Below are the code and all the weights of a small trained network. Each question names an input and a class and asks about switching units off, where a switched-off unit gives its printed mean instead of its output.

import numpy as np


def w(rows, s, z=0):
    codes = np.array(rows[::2]) - 128.0
    scale = np.full(codes.shape[1], s)
    scale[-1] = z or s
    return codes * scale


def norm(h):
    return h / np.sqrt((h * h).mean(-1, keepdims=True) + 1e-5)


def f(y):
    return y / 2 * (1 + np.tanh(0.7978845608 * (y + 0.044715 * y**3)))


def log_softmax(a):
    a = a - a.max(-1, keepdims=True)
    return a - np.log(np.exp(a).sum(-1, keepdims=True))


def net(x, mask):
    res = np.array(x, float).reshape(1, 2) / 4 @ E
    u = 0
    for l in range(2):
        y = f(norm(res) @ A[l][:, :-1].T + A[l][:, -1])
        res = res + np.where(mask[u : u + 3], y, B[l][:, -1]) @ B[l][:, :-1]
        u += 3
    return log_softmax(norm(res)[-1] @ U[:, :-1].T + U[:, -1])


A, B = {}, {}
E = w([
[188,111,198,122,65,119,227,255,225,142],'x0',
[58,74,145,50,8,154,245,66,199,3],'x1',
],0.00047)
A[0] = w([
[73,71,145,21,28,119,202,90,180,5,70],'L0N0',
[179,208,174,183,222,38,15,201,84,233,31],'L0N1',
[85,139,39,156,201,230,86,37,69,116,2],'L0N2',
],0.0013,0.00043)
B[0] = w([
[212,134,69,249,183,170,88,115,77,202,210],'L0N0',
[157,52,97,132,103,216,208,51,141,97,248],'L0N1',
[148,107,172,91,59,54,94,138,131,108,169],'L0N2',
],0.0018,0.0015)
A[1] = w([
[163,197,134,173,215,86,38,217,91,204,255],'L1N0',
[171,135,178,155,104,121,183,250,185,169,6],'L1N1',
[113,71,196,3,123,168,189,89,148,81,222],'L1N2',
],0.0021,0.00052)
B[1] = w([
[45,193,170,140,4,104,205,170,212,33,188],'L1N0',
[84,123,99,95,143,96,35,34,55,102,254],'L1N1',
[50,247,151,201,35,68,134,188,174,70,165],'L1N2',
],0.0022,0.00098)
U = w([
[196,70,77,181,166,240,172,86,106,158,187],'0',
[100,110,129,79,113,57,39,68,64,99,171],'1',
[79,196,165,160,65,110,189,190,196,86,201],'2',
[109,129,153,63,188,124,150,226,160,163,2],'3',
[110,136,168,42,235,105,160,254,171,206,5],'4',
[112,131,174,57,219,109,155,242,159,192,19],'5',
[111,135,143,68,203,103,170,200,164,156,15],'6',
],0.0063,0.0031)

Each question gives the input, the list of numbers given to net, and the class t.
The units are the neurons (one row each of A and B). Each row of codes is followed by its name. A weight is (code - 128) times the scale printed after its matrix; where a second scale follows, it is the last column's (A, B and U).
mask holds one flag per neuron, layer by layer. A switched-off neuron (its flag False) gives its mean, the last column of its row in B, instead of its output. The means were averaged over made-up inputs and are rounded, as every weight is.
A unit's drop is (log p(t) with every unit on - log p(t) with that unit switched off) / (log p(t) with every unit on - log p(t) with every unit switched off).
The circuit of an input: a set's keep is (log p(t) with only the set's units on - log p(t) with every unit switched off) / (log p(t) with every unit on - log p(t) with every unit switched off). Starting from all 6 units, units are removed one at a time, each time the one whose removal leaves the highest keep (on an exact tie, the one counted first), for as long as the keep stays at least 0.8.
units of the circuit, in order: the units of the circuit, biggest drop first
k most important neurons: the k neurons with the biggest drops, biggest first
k most important neurons of layer l: the k neurons of layer l with the biggest drops, biggest first
drop of u: that unit's drop, to one decimal
input [8,7], class 1: units of the circuit, in order : [L1N1, L0N1, L0N0]
input [7,-1], class 1: most important neuron : [L1N1]
input [-2,-1], class 2: 3 most important neurons : [L0N0, L1N2, L1N1]
input [0,-2], class 2: units of the circuit, in order : [L0N0, L1N2]
input [5,-5], class 0: 2 most important neurons of layer 0 : [L0N1, L0N2]
input [5,8], class 0: units of the circuit, in order : [L0N0, L1N0]
input [-2,1], class 2: 3 most important neurons : [L0N1, L1N0, L1N1]
input [-1,-2], class 2: units of the circuit, in order : [L0N0, L1N2]
input [-1,3], class 2: 2 most important neurons of layer 0 : [L0N1, L0N0]
input [5,-8], class 0: 2 most important neurons : [L0N1, L1N1]
input [7,3], class 1: units of the circuit, in order : [L1N1, L0N1]
input [-1,6], class 0: 2 most important neurons : [L0N0, L1N2]
input [-2,-3], class 2: 2 most important neurons of layer 0 : [L0N0, L0N2]
input [3,8], class 0: most important neuron of layer 0 : [L0N0]
input [-1,5], class 0: 2 most important neurons : [L0N0, L1N2]
input [4,-3], class 1: 3 most important neurons : [L1N1, L0N0, L1N0]
input [2,-1], class 2: 2 most important neurons : [L1N2, L0N0]
input [8,4], class 1: 3 most important neurons : [L1N1, L0N1, L0N0]
input [3,-3], class 2: 3 most important neurons : [L1N2, L0N0, L0N1]
input [-3,1], class 2: 2 most important neurons : [L1N1, L1N0]
input [8,-4], class 1: 2 most important neurons : [L1N1, L0N0]
input [1,-1], class 2: units of the circuit, in order : [L0N0]
input [6,7], class 0: 3 most important neurons : [L0N0, L0N2, L1N0]
input [7,-6], class 1: 3 most important neurons : [L1N1, L0N0, L0N1]
input [1,-3], class 2: 2 most important neurons of layer 1 : [L1N2, L1N1]
input [6,-1], class 1: drop of L1N1 : 1.2
input [7,-2], class 1: drop of L1N1 : 1.2
